Here is a tiny trained network, its code and every weight. The questions are about switching its units off for an input and a target symbol, where a switched-off unit gives its printed mean instead of its output.

import numpy as np


def w(rows, s, z=0):
    codes = np.array(rows[::2]) - 128.0
    scale = np.full(codes.shape[1], s)
    scale[-1] = z or s
    return codes * scale


def softmax(a):
    e = np.exp(a - a.max(-1, keepdims=True))
    return e / e.sum(-1, keepdims=True)


def log_softmax(a):
    a = a - a.max(-1, keepdims=True)
    return a - np.log(np.exp(a).sum(-1, keepdims=True))


def net(x, mask):
    ids = ['γδεμξσψ'.index(c) for c in x.split()]
    T = len(ids)
    res = E[ids] + P[:T]
    u = 0
    for l in range(3):
        r = res
        for j in range(2):
            rows = slice(3 * j, 3 * j + 3)
            q, k, v = (r @ M[l][rows].T for M in (Q, K, V))
            z = softmax(np.where(np.tri(T) > 0, q @ k.T / 3**0.5, -1e9)) @ v
            o = O[l][rows]
            res = res + np.where(mask[u + j], z, o[:, -1]) @ o[:, :-1]
        u += 2
    return log_softmax(res[-1] @ U[:, :-1].T + U[:, -1])


Q, K, V, O = {}, {}, {}, {}
E = w([
[70,201,67,92],'γ',
[74,118,207,224],'δ',
[25,234,200,96],'ε',
[116,132,248,105],'μ',
[254,144,203,167],'ξ',
[108,16,155,79],'σ',
[115,112,90,144],'ψ',
],0.015)
P = w([
[241,190,93,189],'0',
[26,209,94,50],'1',
[69,202,124,48],'2',
[71,215,126,70],'3',
[92,226,156,85],'4',
[80,251,173,93],'5',
[152,225,153,75],'6',
[158,226,185,83],'7',
[212,212,167,108],'8',
[205,238,162,95],'9',
],0.0033)
Q[0] = w([
[120,46,152,143],'L0H1',
[163,144,156,46],'L0H1',
[43,165,254,200],'L0H1',
[103,101,182,193],'L0H2',
[96,120,38,69],'L0H2',
[81,203,94,179],'L0H2',
],0.0074)
K[0] = w([
[194,126,56,172],'L0H1',
[91,110,107,193],'L0H1',
[133,57,9,77],'L0H1',
[134,127,172,113],'L0H2',
[139,66,165,137],'L0H2',
[160,121,122,80],'L0H2',
],0.012)
V[0] = w([
[96,50,180,91],'L0H1',
[33,126,236,172],'L0H1',
[132,254,187,157],'L0H1',
[52,100,128,59],'L0H2',
[133,31,166,93],'L0H2',
[99,126,192,170],'L0H2',
],0.0061)
O[0] = w([
[102,157,164,148,164],'L0H1',
[128,88,225,111,252],'L0H1',
[62,208,174,161,206],'L0H1',
[190,182,255,157,179],'L0H2',
[156,144,209,214,83],'L0H2',
[102,101,152,210,205],'L0H2',
],0.0079,0.0034)
Q[1] = w([
[121,122,254,151],'L1H1',
[137,247,86,174],'L1H1',
[83,105,153,81],'L1H1',
[131,36,85,124],'L1H2',
[250,214,150,147],'L1H2',
[225,9,78,117],'L1H2',
],0.0097)
K[1] = w([
[122,18,122,36],'L1H1',
[100,160,141,75],'L1H1',
[156,114,181,123],'L1H1',
[69,182,36,111],'L1H2',
[182,171,114,109],'L1H2',
[129,247,146,124],'L1H2',
],0.012)
V[1] = w([
[243,178,160,175],'L1H1',
[80,175,43,107],'L1H1',
[46,45,160,113],'L1H1',
[14,151,87,102],'L1H2',
[253,124,102,119],'L1H2',
[179,255,118,66],'L1H2',
],0.0086)
O[1] = w([
[129,12,188,109,69],'L1H1',
[84,128,127,200,35],'L1H1',
[201,211,125,126,254],'L1H1',
[155,181,106,156,109],'L1H2',
[55,64,89,110,22],'L1H2',
[1,186,117,122,60],'L1H2',
],0.01,0.0063)
Q[2] = w([
[133,133,229,121],'L2H1',
[61,243,155,157],'L2H1',
[217,142,215,128],'L2H1',
[52,139,253,240],'L2H2',
[152,115,69,199],'L2H2',
[138,69,50,136],'L2H2',
],0.0072)
K[2] = w([
[189,2,106,138],'L2H1',
[99,94,151,202],'L2H1',
[161,125,5,93],'L2H1',
[111,80,142,249],'L2H2',
[157,164,51,173],'L2H2',
[143,88,88,32],'L2H2',
],0.0085)
V[2] = w([
[181,132,78,2],'L2H1',
[168,94,165,165],'L2H1',
[151,198,108,102],'L2H1',
[126,114,72,186],'L2H2',
[110,228,166,155],'L2H2',
[219,140,174,131],'L2H2',
],0.0092)
O[2] = w([
[80,172,99,82,134],'L2H1',
[3,35,77,253,160],'L2H1',
[84,174,126,7,153],'L2H1',
[199,147,146,116,79],'L2H2',
[166,46,85,146,249],'L2H2',
[65,169,96,140,209],'L2H2',
],0.0053,0.018)
U = w([
[161,117,250,74,40],'γ',
[111,179,55,121,79],'δ',
[163,87,39,100,254],'ε',
[108,187,196,113,68],'μ',
[158,126,164,168,99],'ξ',
[90,76,141,109,239],'σ',
[154,132,171,95,92],'ψ',
],0.011,0.0051)

Each question gives the input, a string of symbols that net reads in full, and the target symbol t.
The units are the heads (3 rows each of Q, K, V and O). Each row of codes is followed by its name. A weight is (code - 128) times the scale printed after its matrix; where a second scale follows, it is the last column's (O and U).
mask holds one flag per head, layer by layer. A switched-off head (its flag False) gives its mean, the last column of its rows in O, instead of its output. The means were averaged over made-up inputs and are rounded, as every weight is.
A unit's drop is (log p(t) with every unit on - log p(t) with that unit switched off) / (log p(t) with every unit on - log p(t) with every unit switched off).
The circuit of an input: a set's keep is (log p(t) with only the set's units on - log p(t) with every unit switched off) / (log p(t) with every unit on - log p(t) with every unit switched off). Starting from all 6 units, units are removed one at a time, each time the one whose removal leaves the highest keep (on an exact tie, the one counted first), for as long as the keep stays at least 0.8.
units of the circuit, in order: the units of the circuit, biggest drop first
unit that matters most: the unit with the biggest drop
which heads matter: for each layer, one digit per head in row order, 1 if its drop is at least 0.15 and else 0, layers parted by /
input ε δ γ μ δ ε σ ψ μ, target ε: which heads matter	10 / 11 / 01
input ε γ σ ε ε ξ ε ξ, target ε: units of the circuit, in order	L2H2, L1H2, L1H1
input γ μ γ ξ ε ε γ ε μ γ, target μ: units of the circuit, in order	L0H1
input σ δ ψ ε ξ ψ δ, target σ: units of the circuit, in order	L0H2, L2H1, L1H1, L1H2
input σ σ ξ δ ξ σ ε ψ, target σ: which heads matter	11 / 11 / 11
input ε γ μ σ μ, target ε: units of the circuit, in order	L2H2, L0H1, L1H2
input ε δ σ γ ε ξ, target ε: units of the circuit, in order	L2H2, L1H1, L1H2, L0H1
input δ ξ γ ε σ δ ε δ ξ, target δ: which heads matter	01 / 11 / 01
input σ ξ ε γ ψ γ ε, target σ: which heads matter	11 / 11 / 10
input σ γ ε μ ε, target σ: units of the circuit, in order	L0H2, L2H1, L1H2, L0H1
input δ σ ε ξ ε ε ε δ ψ, target δ: which heads matter	10 / 10 / 11
input ξ ε ψ ε σ γ ε ε, target ξ: which heads matter	00 / 11 / 10
input σ ε μ, target σ: units of the circuit, in order	L2H1, L0H2, L1H2, L0H1
input σ ε γ ξ γ, target σ: units of the circuit, in order	L0H2, L1H2, L1H1, L0H1
input μ ε ε σ, target μ: units of the circuit, in order	L1H2
input ξ δ δ σ, target ξ: which heads matter	11 / 11 / 10
input ε ε γ ε, target δ: units of the circuit, in order	L2H2, L1H2
input γ γ μ ε μ ε ψ σ, target γ: units of the circuit, in order	L2H1, L0H2
input ξ μ ε δ σ, target ξ: units of the circuit, in order	L1H1, L2H1, L1H2
input γ μ μ ξ ε δ δ σ ψ, target γ: units of the circuit, in order	L0H1, L2H1, L1H2, L0H2
input δ σ γ ε ψ ε μ, target δ: unit that matters most	L1H1
input μ σ γ σ ψ μ σ, target μ: which heads matter	01 / 11 / 01
input γ ξ ε σ ε ψ δ ε, target γ: which heads matter	11 / 11 / 11
input σ γ ξ γ, target σ: which heads matter	01 / 11 / 00
input δ δ ε γ δ ε, target δ: which heads matter	11 / 11 / 11
